Below are the code and all the weights of a small trained network. Each question names an input and a class and asks about switching units off, where a switched-off unit gives its printed mean instead of its output.

import numpy as np


def w(rows, s, z=0):
    codes = np.array(rows[::2]) - 128.0
    scale = np.full(codes.shape[1], s)
    scale[-1] = z or s
    return codes * scale


def norm(h):
    return h / np.sqrt((h * h).mean(-1, keepdims=True) + 1e-5)


def f(y):
    return y / 2 * (1 + np.tanh(0.7978845608 * (y + 0.044715 * y**3)))


def log_softmax(a):
    a = a - a.max(-1, keepdims=True)
    return a - np.log(np.exp(a).sum(-1, keepdims=True))


def net(x, mask):
    res = np.array(x, float).reshape(1, 3) / 4 @ E
    u = 0
    for l in range(2):
        y = f(norm(res) @ A[l][:, :-1].T + A[l][:, -1])
        res = res + np.where(mask[u : u + 6], y, B[l][:, -1]) @ B[l][:, :-1]
        u += 6
    return log_softmax(norm(res)[-1] @ U[:, :-1].T + U[:, -1])


A, B = {}, {}
E = w([
[116,191,168,123,235,39,94],'x0',
[26,185,50,1,215,19,111],'x1',
[153,46,56,55,155,135,97],'x2',
],0.00082)
A[0] = w([
[116,199,174,178,143,85,141,3],'0.n0',
[58,223,144,163,103,103,178,50],'0.n1',
[70,170,105,54,210,58,92,131],'0.n2',
[144,114,98,86,186,112,87,31],'0.n3',
[63,100,2,15,94,134,147,80],'0.n4',
[86,218,165,167,155,70,156,69],'0.n5',
],0.0034,0.0028)
B[0] = w([
[73,114,100,120,133,90,130,112],'0.n0',
[80,134,153,117,161,135,173,143],'0.n1',
[174,142,127,148,115,145,104,254],'0.n2',
[75,170,159,82,206,2,98,114],'0.n3',
[91,92,108,57,74,114,149,230],'0.n4',
[91,179,102,153,106,72,154,157],'0.n5',
],0.005,0.0025)
A[1] = w([
[98,45,118,25,115,175,148,32],'1.n0',
[186,129,132,73,219,50,19,3],'1.n1',
[170,159,89,175,210,56,59,46],'1.n2',
[29,132,155,172,94,95,213,51],'1.n3',
[33,173,206,196,239,139,198,70],'1.n4',
[68,22,87,1,72,104,140,17],'1.n5',
],0.0044,0.0045)
B[1] = w([
[38,134,110,156,198,17,40,172],'1.n0',
[233,176,128,29,250,255,120,161],'1.n1',
[111,188,13,191,140,164,14,142],'1.n2',
[192,138,217,88,247,101,141,150],'1.n3',
[13,12,151,169,205,55,143,178],'1.n4',
[73,34,45,80,19,85,45,250],'1.n5',
],0.0047,0.0022)
U = w([
[18,8,14,10,11,14,39,246],'0',
[249,17,231,248,15,254,241,200],'1',
[245,248,18,16,248,230,9,119],'2',
[26,245,18,245,237,19,21,63],'3',
[114,243,195,15,77,19,251,1],'4',
[8,39,252,252,251,5,246,217],'5',
],0.0058,0.0049)

Each question gives the input, the list of numbers given to net, and the class t.
The units are the neurons (one row each of A and B). Each row of codes is followed by its name. A weight is (code - 128) times the scale printed after its matrix; where a second scale follows, it is the last column's (A, B and U).
mask holds one flag per neuron, layer by layer. A switched-off neuron (its flag False) gives its mean, the last column of its row in B, instead of its output. The means were averaged over made-up inputs and are rounded, as every weight is.
A unit's drop is (log p(t) with every unit on - log p(t) with that unit switched off) / (log p(t) with every unit on - log p(t) with every unit switched off).
The circuit of an input: a set's keep is (log p(t) with only the set's units on - log p(t) with every unit switched off) / (log p(t) with every unit on - log p(t) with every unit switched off). Starting from all 12 units, units are removed one at a time, each time the one whose removal leaves the highest keep (on an exact tie, the one counted first), for as long as the keep stays at least 0.8.
units of the circuit, in order: the units of the circuit, biggest drop first
most important unit: the unit with the biggest drop
k most important neurons of layer l: the k neurons of layer l with the biggest drops, biggest first
drop when u is switched off: that unit's drop, to one decimal
input [5,6,-2], class 2: units of the circuit, in order	[0.n2 1.n1]
input [6,8,-5], class 3: 2 most important neurons of layer 1	[1.n2 1.n4]
input [-4,-5,7], class 1: units of the circuit, in order	[0.n4 1.n5]
input [8,0,-2], class 3: units of the circuit, in order	[0.n4]
input [-5,4,-6], class 5: units of the circuit, in order	[0.n1 1.n3]
input [7,1,-4], class 5: 2 most important neurons of layer 0	[0.n1 0.n5]
input [1,7,-4], class 4: units of the circuit, in order	[0.n5 1.n5 1.n0]
input [8,-8,-8], class 5: units of the circuit, in order	[1.n4 0.n2]
input [2,5,-2], class 2: 2 most important neurons of layer 0	[0.n2 0.n3]
input [2,6,-4], class 3: units of the circuit, in order	[0.n2 0.n5 1.n5]
input [-3,0,-1], class 1: 3 most important neurons of layer 0	[0.n4 0.n3 0.n0]
input [1,8,-7], class 5: units of the circuit, in order	[0.n1 1.n4]
input [3,-6,-8], class 5: units of the circuit, in order	[0.n2 1.n4]
input [8,5,-5], class 3: units of the circuit, in order	[1.n2 0.n4]
input [8,7,1], class 2: units of the circuit, in order	[1.n1]
input [5,7,-1], class 2: units of the circuit, in order	[0.n2 1.n1]
input [8,0,0], class 3: 3 most important neurons of layer 0	[0.n5 0.n4 0.n0]
input [-8,-1,0], class 1: 2 most important neurons of layer 1	[1.n5 1.n4]
input [6,-6,-3], class 5: 3 most important neurons of layer 0	[0.n2 0.n4 0.n0]
input [8,3,-2], class 3: most important unit	0.n5
input [0,5,-2], class 4: 2 most important neurons of layer 0	[0.n2 0.n4]
input [6,2,-3], class 3: 2 most important neurons of layer 0	[0.n2 0.n4]
input [1,5,-1], class 2: drop when 0.n2 is switched off	1.2
input [0,4,-5], class 5: drop when 0.n1 is switched off	0.4
input [3,8,3], class 2: drop when 0.n2 is switched off	0.7
input [-7,-6,7], class 1: drop when 1.n5 is switched off	0.4
input [0,2,-1], class 4: most important neuron of layer 0	[0.n5]
